Below are the code and all the weights of a small trained network. Each question names an input and a target symbol and asks about switching units off, where a switched-off unit gives its printed mean instead of its output.

import numpy as np


def w(rows, s, z=0):
    codes = np.array(rows[::2]) - 128.0
    scale = np.full(codes.shape[1], s)
    scale[-1] = z or s
    return codes * scale


def norm(h):
    return h / np.sqrt((h * h).mean(-1, keepdims=True) + 1e-5)


def f(y):
    return np.maximum(y, 0)


def softmax(a):
    e = np.exp(a - a.max(-1, keepdims=True))
    return e / e.sum(-1, keepdims=True)


def log_softmax(a):
    a = a - a.max(-1, keepdims=True)
    return a - np.log(np.exp(a).sum(-1, keepdims=True))


def net(x, mask):
    ids = ['αβγεηθλμξστφ'.index(c) for c in x.split()]
    T = len(ids)
    res = E[ids] + P[:T]
    u = 0
    for l in range(2):
        q, k, v = (norm(res) @ M[l].T for M in (Q, K, V))
        z = softmax(np.where(np.tri(T) > 0, q @ k.T / 3**0.5, -1e9)) @ v
        res = res + np.where(mask[u], z, O[l][:, -1]) @ O[l][:, :-1]
        u += 1
        y = f(norm(res) @ A[l][:, :-1].T + A[l][:, -1])
        res = res + np.where(mask[u : u + 16], y, B[l][:, -1]) @ B[l][:, :-1]
        u += 16
    return log_softmax(norm(res)[-1] @ U[:, :-1].T + U[:, -1])


Q, K, V, O, A, B = {}, {}, {}, {}, {}, {}
E = w([
[118,86,120,28,161,170,164],'α',
[106,185,86,105,125,209,71],'β',
[49,98,137,78,11,106,142],'γ',
[138,214,169,120,86,139,91],'ε',
[43,93,176,79,120,41,132],'η',
[187,143,145,161,68,200,160],'θ',
[151,145,12,144,167,142,196],'λ',
[148,222,121,97,165,76,139],'μ',
[124,163,141,57,156,233,144],'ξ',
[48,142,80,58,227,165,81],'σ',
[95,147,239,66,191,171,61],'τ',
[247,92,118,147,143,85,35],'φ',
],0.013)
P = w([
[116,210,87,1,146,135,145],'0',
[119,190,98,5,139,136,135],'1',
[117,184,94,27,148,134,125],'2',
[112,174,105,44,130,135,123],'3',
[115,163,108,59,130,134,113],'4',
[113,156,109,70,136,141,121],'5',
[116,146,111,85,133,141,120],'6',
[110,137,118,100,138,144,118],'7',
[110,132,123,114,145,147,122],'8',
[113,122,122,129,144,155,124],'9',
[117,116,130,141,153,163,132],'10',
[123,101,131,157,159,166,134],'11',
[127,84,127,171,170,180,140],'12',
[112,93,125,177,152,178,132],'13',
],0.0098)
Q[0] = w([
[215,158,112,107,182,206,101],'L0H0',
[110,63,150,217,63,1,120],'L0H0',
[214,160,117,85,156,199,124],'L0H0',
],0.0092)
K[0] = w([
[246,78,106,102,145,85,32],'L0H0',
[79,205,164,89,115,106,206],'L0H0',
[227,82,89,111,101,119,57],'L0H0',
],0.012)
V[0] = w([
[126,92,142,122,213,253,112],'L0H0',
[115,147,48,124,105,90,150],'L0H0',
[244,148,116,84,134,40,109],'L0H0',
],0.0048)
O[0] = w([
[79,173,118,64,153,95,113,188],'L0H0',
[139,115,127,191,140,117,173,188],'L0H0',
[66,1,126,216,117,151,75,253],'L0H0',
],0.0055,0.0017)
A[0] = w([
[118,117,176,187,192,103,124,33],'L0N0',
[254,122,105,156,96,168,159,156],'L0N1',
[211,134,123,146,71,187,167,16],'L0N2',
[124,96,71,134,86,129,181,36],'L0N3',
[106,161,144,123,92,80,99,56],'L0N4',
[74,64,144,137,176,134,139,20],'L0N5',
[111,165,193,143,108,96,199,18],'L0N6',
[135,116,152,131,72,157,191,100],'L0N7',
[101,152,128,182,186,154,91,130],'L0N8',
[183,208,112,109,95,175,133,4],'L0N9',
[100,72,130,145,147,151,122,20],'L0N10',
[138,112,129,137,128,115,158,19],'L0N11',
[133,141,98,209,177,61,101,131],'L0N12',
[164,180,107,66,189,112,183,34],'L0N13',
[87,69,111,151,99,145,72,167],'L0N14',
[144,200,126,145,148,74,108,77],'L0N15',
],0.0079,0.0037)
B[0] = w([
[107,120,120,157,63,78,103,144],'L0N0',
[19,170,130,129,183,60,134,194],'L0N1',
[3,187,152,112,163,98,110,166],'L0N2',
[119,166,137,110,64,151,127,172],'L0N3',
[118,96,126,162,93,123,168,166],'L0N4',
[148,140,113,153,34,115,90,158],'L0N5',
[146,77,94,134,94,108,118,144],'L0N6',
[37,181,142,133,42,116,115,211],'L0N7',
[109,90,117,108,82,83,94,211],'L0N8',
[93,219,133,139,95,142,93,210],'L0N9',
[120,170,160,149,77,153,140,153],'L0N10',
[127,119,117,135,121,167,131,128],'L0N11',
[67,129,77,95,42,75,85,168],'L0N12',
[147,198,57,22,179,156,149,231],'L0N13',
[150,138,126,85,89,121,191,254],'L0N14',
[166,132,116,84,67,134,104,165],'L0N15',
],0.0067,0.0037)
Q[1] = w([
[131,111,120,89,96,108,79],'L1H0',
[7,130,128,101,30,142,148],'L1H0',
[126,207,166,127,138,96,126],'L1H0',
],0.014)
K[1] = w([
[98,111,154,189,147,156,164],'L1H0',
[76,2,120,235,118,180,106],'L1H0',
[120,143,74,12,58,164,100],'L1H0',
],0.0098)
V[1] = w([
[107,137,107,87,136,244,195],'L1H0',
[138,112,1,136,122,155,103],'L1H0',
[120,166,103,189,137,57,211],'L1H0',
],0.0094)
O[1] = w([
[127,50,199,243,4,88,170,254],'L1H0',
[128,12,189,200,203,153,3,165],'L1H0',
[78,173,200,5,68,153,125,13],'L1H0',
],0.0068,0.0045)
A[1] = w([
[105,182,116,154,119,117,101,109],'L1N0',
[144,108,50,202,127,111,169,100],'L1N1',
[126,189,183,104,131,92,159,84],'L1N2',
[147,146,238,99,188,99,99,80],'L1N3',
[248,176,127,126,106,76,133,48],'L1N4',
[211,193,198,181,80,121,113,3],'L1N5',
[120,101,111,103,71,131,88,110],'L1N6',
[144,109,126,156,164,57,140,118],'L1N7',
[138,164,129,67,133,141,123,140],'L1N8',
[179,68,150,161,126,98,115,60],'L1N9',
[160,86,128,87,146,134,159,69],'L1N10',
[163,169,190,159,159,218,173,52],'L1N11',
[120,138,140,151,94,120,184,126],'L1N12',
[138,113,125,99,145,105,149,83],'L1N13',
[223,171,121,93,154,56,121,2],'L1N14',
[106,141,141,111,209,120,103,64],'L1N15',
],0.014,0.0071)
B[1] = w([
[158,98,71,181,126,149,106,215],'L1N0',
[152,164,77,146,156,102,180,197],'L1N1',
[109,103,167,166,191,80,128,199],'L1N2',
[77,87,197,148,15,158,63,156],'L1N3',
[133,190,131,6,130,72,96,157],'L1N4',
[209,190,239,204,88,69,242,144],'L1N5',
[98,145,108,149,81,188,177,254],'L1N6',
[117,106,83,157,148,136,139,155],'L1N7',
[147,68,140,199,125,132,111,249],'L1N8',
[90,94,142,229,124,153,131,171],'L1N9',
[169,62,103,172,95,124,114,141],'L1N10',
[142,177,181,54,203,172,158,143],'L1N11',
[111,111,83,130,169,167,121,222],'L1N12',
[156,122,135,159,127,127,136,140],'L1N13',
[145,199,135,32,51,79,75,155],'L1N14',
[69,74,85,103,128,179,98,164],'L1N15',
],0.011,0.0057)
U = w([
[234,1,136,144,135,99,174,169],'α',
[202,183,62,205,91,222,63,75],'β',
[72,146,115,56,30,164,239,100],'γ',
[222,183,200,207,112,93,180,180],'ε',
[90,52,162,119,192,6,209,156],'η',
[26,233,148,216,200,94,111,65],'θ',
[167,186,4,115,213,96,242,97],'λ',
[166,162,94,82,102,28,73,249],'μ',
[157,141,175,120,215,192,188,254],'ξ',
[58,76,49,32,219,158,70,66],'σ',
[112,75,255,138,87,130,48,113],'τ',
[138,103,78,146,133,82,118,59],'φ',
],0.0078,0.0045)

Each question gives the input, a string of symbols that net reads in full, and the target symbol t.
The units are the heads (3 rows each of Q, K, V and O) and the neurons (one row each of A and B). Each row of codes is followed by its name. A weight is (code - 128) times the scale printed after its matrix; where a second scale follows, it is the last column's (O, A, B and U).
mask holds one flag per unit, layer by layer, with each layer's heads first. A switched-off unit (its flag False) gives its mean, the last column of its rows in O or B, instead of its output. The means were averaged over made-up inputs and are rounded, as every weight is.
A unit's drop is (log p(t) with every unit on - log p(t) with that unit switched off) / (log p(t) with every unit on - log p(t) with every unit switched off).
The circuit of an input: a set's keep is (log p(t) with only the set's units on - log p(t) with every unit switched off) / (log p(t) with every unit on - log p(t) with every unit switched off). Starting from the 12 units with the biggest drops (on a tie, the unit counted first), units are removed one at a time, each time the one whose removal leaves the highest keep (on an exact tie, the one counted first), for as long as the keep stays at least 0.8.
circuit, biggest first: the units of the circuit, biggest drop first
most important unit: the unit with the biggest drop
top k neurons: the k neurons with the biggest drops, biggest first
top k neurons in layer l: the k neurons of layer l with the biggest drops, biggest first
input γ γ θ β μ μ γ ε θ θ φ, target γ: top 2 neurons in layer 1	L1N6, L1N8
input λ φ θ ε, target γ: top 2 neurons in layer 0	L0N14, L0N1
input σ γ β μ σ μ φ θ β, target γ: most important unit	L0N14
input σ ε φ μ η λ θ, target τ: circuit, biggest first	L0H0, L1H0, L0N2, L0N1
input ε φ ξ τ μ γ γ α α μ β γ θ β, target γ: top 3 neurons in layer 0	L0N14, L0N1, L0N8
input τ φ γ θ ξ β β λ γ λ β σ λ ε, target τ: circuit, biggest first	L1H0, L0H0
input β φ γ ξ η β β φ α φ β, target σ: circuit, biggest first	L1H0, L0H0, L1N15
input τ θ ξ γ η φ ξ β β γ θ λ θ σ, target γ: circuit, biggest first	L1H0, L0N1, L1N6, L0N8
input α β σ ξ η β γ ξ φ σ θ α, target γ: top 4 neurons	L0N5, L0N12, L0N1, L0N14
input η λ φ τ τ γ, target λ: circuit, biggest first	L1H0, L0H0, L1N1
input ε μ φ τ, target σ: top 2 neurons	L0N13, L1N15
input τ θ φ λ γ, target τ: circuit, biggest first	L0H0, L1H0
input μ λ φ γ τ γ τ μ, target λ: circuit, biggest first	L0H0, L1H0, L1N1
input μ σ ξ γ θ σ β φ α, target σ: circuit, biggest first	L1H0, L0H0
input σ θ ξ φ θ, target σ: most important unit	L0H0
input β θ γ θ β θ θ θ φ, target γ: top 3 neurons	L1N6, L0N1, L0N14
input β φ θ τ, target γ: top 3 neurons in layer 1	L1N6, L1N8, L1N0
input τ β γ ε γ τ σ φ μ τ β, target λ: top 2 neurons in layer 0	L0N14, L0N12
input β μ μ φ τ τ, target λ: top 2 neurons in layer 1	L1N1, L1N8
input μ τ α μ μ α γ τ μ φ θ β λ ξ, target τ: most important unit	L1H0
input α τ β τ λ λ θ τ ε φ θ μ, target γ: top 2 neurons in layer 0	L0N1, L0N12
input μ β λ γ φ γ β λ ε μ θ μ, target γ: top 2 neurons in layer 0	L0N12, L0N1
input τ γ τ β μ ξ α, target α: top 2 neurons	L0N13, L1N10
input γ α γ γ γ α γ φ λ, target σ: top 2 neurons in layer 0	L0N1, L0N3
input φ γ λ γ α τ β, target λ: top 2 neurons in layer 0	L0N14, L0N3
input μ β β γ ε φ β θ ε θ α η θ α, target γ: top 3 neurons in layer 0	L0N1, L0N5, L0N14
input γ γ λ σ ε γ ε α ε ε ξ μ, target μ: most important unit	L0N13
input θ φ μ, target σ: top 2 neurons	L1N15, L0N12
